[ 184 -261 -191  116 -210  219 -260  432  484  -26  -81 -269  114  -63
  285  147    9  -55  202 -110  504 -358  130  -55 -177  119   13   52
  182 -392  176   41   92 -125    0  241]  Fup
[-113 -172   76  -75   73  -47  336 -113 -123  111  303  443 -121  115
 -205  151   72  -83 -109  344   97 -323   25 -102  -53 -163 -100  456
 -149  328   17 -369 -471  -18  -54    3]  razik
[-224 -216 -164   77 -245    7  210  495  260  192 -427 -309  -88  -30
 -163  205  -99  162 -612 -281  516  398  -49 -171  -98 -158  293  259
 -311 -183   23  520  159 -172  -36 -397]  Fup
[ 266  -19 -140  299 -146  596  -38  477   51  179  368  271 -165  -50
 -150 -194  340   -6  -39   13  150  201  110 -276 -249 -161  205 -552
 -263 -118  461  169  140   38  563 -116]  pap
[-176 -267 -148   46 -292 -168   49  568   45   53 -344  -96 -188   84
 -218  243   10  201 -456 -291  645  231   31 -184 -204  -41 -203  176
 -166 -187  -31  418   57   36  -52 -519]  kalep
[  11   42   42  165 -308  229  -59   43  295  -61    0 -419  -53 -123
  179  149  -27  214   74 -147  473 -200  393   47 -108  104  243   75
  201 -328  284  108   47 -189   22  222]  Fup
[-161 -113   26   43 -261  -88  135  248   50   70  -11 -133  227 -230
 -465  -77  -95 -252 -187  -71   20  -83  -42  -14   73 -127  175  -95
 -282   41  171  225  392 -182  103 -387]  Linub
[-135    5  -15   26  -42  136  -12  114  170 -200  186 -100  118  -51
   79  496  132   71 -221   55  170 -283  -60 -130  -64  -11  132  355
 -143   97   99 -225 -319  -80 -142   27]  reb
[ 318  206 -320  240   23  262  -27  392  107  -81  299   77    9 -186
  163   18  398 -202  180  -37  267  -72  383 -166 -114  332    3 -171
  -38  -23  356  193  100 -106  620 -232]  Linub
[ 125  -27  133  -26 -251   79  174   66  -39   70  141  -16 -163   11
 -204  352  178 -120 -123  158  -26 -247  113  -42 -103  -52 -292  334
 -134  218   95 -361 -192 -300  192 -124]  Loraf
[ 258 -335 -209   30  313  -58  200  238  132 -134 -155 -116 -313   10
 -143  213 -259 -376   -4  255  538 -181 -161 -173 -156  -25 -416  -52
  348 -272   20  -90 -162  306 -226 -105]  zele
[ 104   54 -260  225  -63   59 -108   -4  594 -302 -132 -425  205 -284
  315  157   48 -167  163 -266  416  -77  307  -14  -93  148  159  261
  137 -379  -48   28  276  -17  -15  276]  kalep
[ -31  -61   -1   22 -284  181    1   62  259  -27  155 -108   19  197
 -102  306   68  -55 -182  -23  202 -106   37 -254  232 -154 -175  275
 -229   23   70 -194   -9  -93  150 -123]  pap
[ 205  -82 -164   46 -192  249 -277  549   75  -24  262  267 -227 -106
   92   33  599  -42 -181   45  487   18  350 -148 -266  -39 -206   25
  -11   72  220   99   44  110  482 -335]  zele
[ 300 -179 -244   61  339 -115  413   -8   92  -76 -118 -180 -339 -119
 -355  365 -122 -497  -52  276  550  -53  -36  -59 -165   20 -245   21
   89 -130   66   70 -226  309  -34 -210]  kalep
[ 294  -32 -133   91 -107    8   -2  207  304 -114 -250 -143   62 -229
   62  -54    3 -185  288  -64  329  -21  148  -13    1  107  -26  -11
  319 -283  -15  -75   58   39 -210  171]  Loraf
[ 464  -44 -180   -5  243 -149   68  158  127 -255 -266 -301 -296  -56
 -129  358  -57 -464    8  182  611 -103  -44  -59  -11  185 -406  -66
  113 -305   26 -229 -184  334 -135 -134]  zele
[ 167 -167  -87  180 -173   54   72   86  550  -51  -71 -108  221 -262
  205   91   63   20  233 -275  409 -212  301   13 -128   69  394  254
   68 -351   42 -191   98 -115 -130  191]  zele
[-143 -175 -143  227 -161 -110  303  536  174  -27 -485 -141 -329   10
 -288  220   12  372 -426 -359  882  174  -21 -114 -102  -91   59  141
  -97 -286  162  181 -231  -44 -351 -523]  zele
[ -82 -500  294   -6 -353 -264  186   65   41   12  -20  -96  192 -285
 -709 -153 -135   11  -37 -190 -288 -317 -124  192  352 -248  224   21
 -468  225  126  -91  351  -60   -3 -249]  pap
[ -60 -451    0  132 -184 -209  350  343  193  157 -255 -126 -275  106
 -190  362  138  271 -223 -254  532  -27  307  -81 -126 -117   11  349
 -180  -63  -38   72 -232 -169 -149 -355]  der
[ -29   63  104 -329   -6   88   30 -158   66  -46   37  297   93   76
   91  327  322 -313 -116  268  -38 -232  -63 -129  -35 -242 -309  466
  145  339 -222  -59 -173  -94   93 -248]  der
[  66    0    7  122 -526   56  -16  675 -179  121 -334    0 -219  117
 -283  281   64  639 -483 -301  627  195   73 -144  -44   36   22  243
 -486 -109  207  388 -163  -93  -53 -315]  pap
[ 142   12 -207  257  -56  202  115   46  448  -42  -86  -69  250 -135
  247  125 -107 -228  268 -142  346   20  195 -173 -145  151  259  105
  169 -303  126  182  191 -168  -72  119]  pap
[-197  -65  295   30 -536 -140  -24  245 -217  -18 -220   36  210 -354
 -407 -157 -287 -116 -172 -259 -224 -215  -53   35  164 -121  253   71
 -254  140  209  229  519  -23   15 -414]  Loraf
[ 203 -222 -295  110  322    3   29  148  183 -162  -57 -331 -418  -99
  -16  473 -108 -381 -151  138  603 -214   38  -49 -220  163 -274  237
  111 -226   88  -42 -194  254   13 -104]  kobam
[ 259    6 -332   66  303   65   48  -31   -8 -136 -319 -348 -497 -150
 -296  226   70 -754 -217  200  422   -4 -207  -26 -205  -44 -475  151
   51 -226  -62    9  101  213    0  110]  pap
[ -28   70 -134    4 -200   47  -16  648   -8  143 -476 -121 -159   75
 -254  143   66  120 -405  -94  580  242 -232  -79 -101  -97 -288   28
 -158 -152    8  329   16 -113   -5 -427]  zele
[ 181   29  -62  -78    0  213  -88  105  188   -9  131  299   39   24
  205  411   85  -44  -83  240  240 -222   99 -200 -133  -19 -131  361
  292  266  220  -81 -242 -137   49 -114]  Linub
[ -77 -293  -35 -120  185 -154  206  -62   51   -8 -124  -41 -210   14
 -262  311   -7 -414 -111  199  173 -318 -311  -81  242   16 -422  291
  136  204    9 -315 -405   87 -261 -185]  kobam
[  99  -81 -212  120 -308  114 -207  261  624   16 -239 -121  247  -72
  302 -179   17  -57  219 -292  451  -96  297 -120  -44  112  219  -24
  117 -521   58  133  195  -84  -19  194]  der
[-109 -206 -164  -33  133   82  243    6  109 -273  261   45 -130   73
  -12  339    9  309 -104   90  118 -269 -241  -40   69  -46 -226  345
  -88  115   81 -239 -623 -126  -83 -146]  kalep
[ 353   -7 -207  218   51  243   37  265   50   35  198  134 -250 -109
  -70  -51  414 -128  129   68  200 -117  349  -26 -268   79 -121 -147
   93   44  362  101  -45  -77  414 -201]  pap
[-114  -65  285  -64  -40  -40  209   22 -226  160  -57  203   81 -428
 -525 -205  -52 -556 -150  110 -320  -36  -75   67   26 -240  281  -98
 -323  226  145  232  436   68  219 -355]  kobam
[  74 -186  -73  -63 -124   65  241   24   91   65   98   72    8  -12
   41  373  139  -11 -228  228   80  -68    8 -116   77 -106   62  404
  170  267   43  105 -232 -107   -7  -90]  reb
[  45 -106 -168 -146  531   18  179  -20   74 -132 -205 -200 -366 -149
 -111  210  -77 -513 -186  369  371 -159 -230  111 -131 -173 -182  151
  229  -50   44  -13 -136  207  -40  -52]  Fup
[ -73 -266  363   73 -382 -174  179   -3  -17   -9  -52 -112  306 -354
 -518  -67 -273  -43   60 -170 -234 -242    7  122  190 -102  424 -127
  -89  239  291   64  399 -165  -58 -296]  Fup
[ 154  -73 -176  317 -253  280 -116  341  105   27  185  246 -126 -118
  149 -134  308 -210  -77  -80  230  -87  258 -195 -322  -44  106 -108
   43  -22  350   92  262  -52  398 -240]  razik
[-135  -87 -245  123 -357  160  102  726   98  292 -349 -353 -272  125
 -176  375  210  248 -481 -227  676  170   43 -204 -188   -1  -88  187
 -201 -184   81  286 -191 -252  -69 -401]  Loraf
[-118  -12   37  -31 -427 -107   30  484  -72   27 -446 -133 -257   60
 -235   99  110  -89 -449 -217  643  334  -75 -183  -39  -88 -240  110
 -513 -158  -80  287  189   95  -34 -424]  Loraf
[ 232  -10 -281  239 -335  -32  -70  259  534 -115 -238 -268   66 -153
   98   86   -4 -111   34 -320  748 -170  383 -124 -176  376   12  213
  -90 -461  220   82  202  -17  171  116]  kalep
[-313  -73 -226   57  -96   17   20  540   71  180 -397 -156 -385  115
 -136  343   70   51 -713 -146  786  459   79 -170 -166  -98    5  285
 -330 -271   28  460  -83   12  -60 -422]  kobam
[-112 -325  322  -72 -253 -234  154  169   77  -10  -55   46  415 -398
 -500  -53 -249 -205  -48 -142 -254 -340   16  117   27 -235  341  221
 -277  293   80   73  547 -137  119 -431]  Fup
[ 346  158 -306   43   62  267 -114  320   78  -22  110  267  -63   29
  116 -134  455   -3   68  114  235  127  -46    5  -98  111 -148 -241
   61   21  176   87 -231  -43  301 -221]  kobam
[ 117  -28  -67   10 -369  -88 -108   20  105  171 -296  -37  100 -356
    8  238  134 -683 -173   -7  356 -107  248   62  -51  -47  114  707
   54   32 -138   11  560  -31  171  124]  razik
[-254 -126  -89   46 -346  -36   95  189  -41  121  -50   79  161 -355
 -301 -200  101 -332 -313 -183  -86  -62   60  -58   23 -137  353  273
 -277  244   94  331  432  -19  140 -409]  Loraf
[ 389 -198  -17  147 -418   72  -60  370  332  -26 -111  115  200  -49
   83   86    9  -20  246 -173  364 -129  297 -131  -83   37   56   95
   19 -344  113  129  190 -101  -30   28]  pap
[ 252  224  -27   91 -354  -77 -141 -184  368  -59 -276 -369   90 -270
  -63  105   48 -324   55 -240  361   39  378  138   90  110   67  241
   17 -302   -8 -220  497   -2  286  276]  kalep
[ 295  -31 -292  337 -310  157 -159  191  501   30 -289 -503   76 -191
  216  285  142 -157   34 -214  578 -163  208   48 -230  197  198  161
  244 -314  150  -32  216 -266   30  307]  der
[ 330 -200 -237  239 -267  247 -156  672  212   73  130   40 -185    1
 -228   16  406  -50  -44 -124  507 -140  240 -203 -416    3 -225 -401
  -75 -122  408   58   81   18  434 -463]  kalep
[-203 -194    5  -11 -101   70  144   49  130   17  128  -77 -115  195
 -135  229  -34  333 -102   52  295 -358  -96   -7  168 -217  -44  228
   67  125  175 -329 -489  -78 -289  -94]  reb
[ 175 -130 -201  112  -71  247 -226  374  115  -47  324  115  -99  -25
    1  -70  383   29   48   -1  101  -55  207  -77  -78   45 -184 -158
  -70   42  239  112   55  -12  481 -151]  pap
[ 194 -240 -213  113  214  -82  250  324  129  -38 -246 -226 -659    1
 -272  336 -134  -85 -324  136  899 -146 -147 -100   11   22 -327   55
  -31 -222  324  -26 -488  307 -140 -193]  Linub
[ 161  -24    5  212 -311  129   13  259  280   90 -239 -133  121  -96
  106  165  117 -134  164 -104  497 -278  137  -59 -146   69  110   61
  134 -240  159  -44   17 -194 -118  189]  der
[ 211  -35 -221  198 -132  154    5  521  -88   88  179  132 -354  -86
 -112    2  361 -124 -237   24  415   -2  313  -64 -352  -23  -34 -100
  -58  -96  342  142   26   59  485 -361]  reb
[-251 -248 -115   68 -126 -155  156  366  148   17 -191 -167 -266  -61
 -146  194  -27  270 -445 -173  500  185   57  -40   43 -114  -69  406
 -327   24   44  408  -91 -125  -73 -375]  Linub
[ -15  105   -9  -52  231    9  208 -138  161 -132  126   51   90   20
  -21  394   51  120   94  172  197 -220  190  -43  115   17   83  358
  243  236   34 -327 -438   -8 -162   56]  reb
[  39  -89 -189  254 -210   95   15  146  491 -145 -159 -314  158 -128
  125   61 -162  -58  174 -298  462 -192  110 -117  107  127  171  113
  -24 -313  100   51  172  -78   14   85]  der
[ -43 -106 -210  101 -228 -125   28  503   67  175 -384 -183 -316   17
 -287  256  150   21 -488 -196  725  327    3  -44  -66  -89 -153  234
 -320 -149   21  215    5  -99  -41 -306]  Linub
[ 301   46  -70 -122  274  222 -138  123   78 -328 -187 -231 -418  -30
   63  433  153 -117  -69  190  583 -178 -142 -139 -273   41 -437  -76
  220 -205  -51   21 -279  347   -9   -2]  der
[-139 -142 -178   65   14  -65    6  622  109   41 -359    1  -91  -70
 -133  299   81  429 -314 -240  712   95   54  -32 -112  -20  148  365
 -128 -133  -29  173 -217   70 -236 -197]  zele
[ 177 -250   59 -101   -5 -122  252    5  -54   11   39  208 -119   -6
 -371  416   85 -232  -35  176  229 -256    1  -81   41  -13 -246  420
  -81  193   33 -343 -338   20 -125 -118]  pap
[ 197  -59 -182  301 -270  289  -63  423   39  121  321   49 -155  -19
    5  -92  312  129 -136 -191  221    7  264 -205 -309   88   74 -212
 -153  -28  278   18  139  -50  644 -222]  der
[-237 -248  414  -65 -513 -135  -51  121 -210   36 -109   66  245 -306
 -498  -84 -137  -25 -250  -98 -165 -286 -218   88   76 -293  197   21
 -117  414  139  137  449  -33  -23 -380]  der
[-186 -327  147  197 -377  -36  382   24   77   49  -13 -264  145 -316
 -469   23 -221  117  -91 -210 -150 -400   58   10   77  -85  397  217
 -258  209  201   46  266 -370  -47 -218]  razik
[ 314 -164 -354  213 -146  384  -11  515  159  159  253  177    3   43
   55   22  304   36   10  -41  307  139  189 -248 -293  -45  118 -331
   -1  -53  280  263  107    5  446 -347]  kalep
[-103  210  214  -42   19  157  304 -183 -311    3  -37  154 -138 -373
 -384 -109   55 -144 -244  150 -204   33   31   35   16  -99  315   14
 -145  310  282  324   92  -52  168 -252]  kobam
[-185 -266 -159  -62  180  -47  217   69  308 -105  125  159   12  -47
 -127  130   88   52 -137    3  365 -291  -25 -156   71   14  -13  489
   17  168  -14 -194 -412  111 -149 -177]  kobam
[-114  149  -65   27 -134  -67   18  380  253  -61 -444 -330 -122  -22
 -160  274   48  429 -211 -305  635  174  211   46  115   60   59  251
 -258 -210  -31   74 -120 -156  -53 -281]  razik
[ 232    9 -167  142 -189  270  -28  248 -250 -117  280  280 -401  -62
  132 -189  456 -171 -162   21  163   89  162 -135 -267  -43 -186  -63
 -273   23  184  183  103    8  590 -252]  der
[-234 -102  345  -60 -129 -109  295  -80  -64  -62   13   13  319 -236
 -269  -80 -224  -72  117 -121 -226 -233    0  -28  272 -140  322   27
 -234  188   40  -39  270  -21 -143 -313]  zele
[  -2  -77  248 -100 -242 -317  181   39 -118 -101 -116   -3  -10 -364
 -577 -174   -4 -286 -340  -57  -42 -149   54   33   56  -90    6  285
 -422  286   58   86  320   94  204 -367]  Fup
[-164 -338 -183   86 -401  -75    3  691  163  285 -386 -164  -40  103
 -336   85  -33  141 -292 -306  532   34 -134 -138 -105  -92 -122   79
 -150 -101   15  227   44  -92 -197 -458]  Loraf
[  68   55 -111 -196 -104  243  -41  -42  -15 -186  276   74 -178   86
   13  217  291 -281 -236  372  117  -38 -107 -144   37   -6 -517  243
  -93  108  -28  148 -147  -83  374  -87]  kobam
[ 268  159 -144  158 -239  239   -9  328   28   68  145  259 -143 -134
  -65 -246  318  -97   12  -39  298   76  265 -128 -127   92  -33 -119
 -164  -23  251   30  155  -43  608 -220]  razik
[ 290  141 -346  223 -269  430  -49  235  383   64  -56 -244  123  -94
  229  240  252 -178   85 -150  498  -43  109 -160 -105  139  196   41
  -92 -389  162   26  123 -131  247  250]  kalep
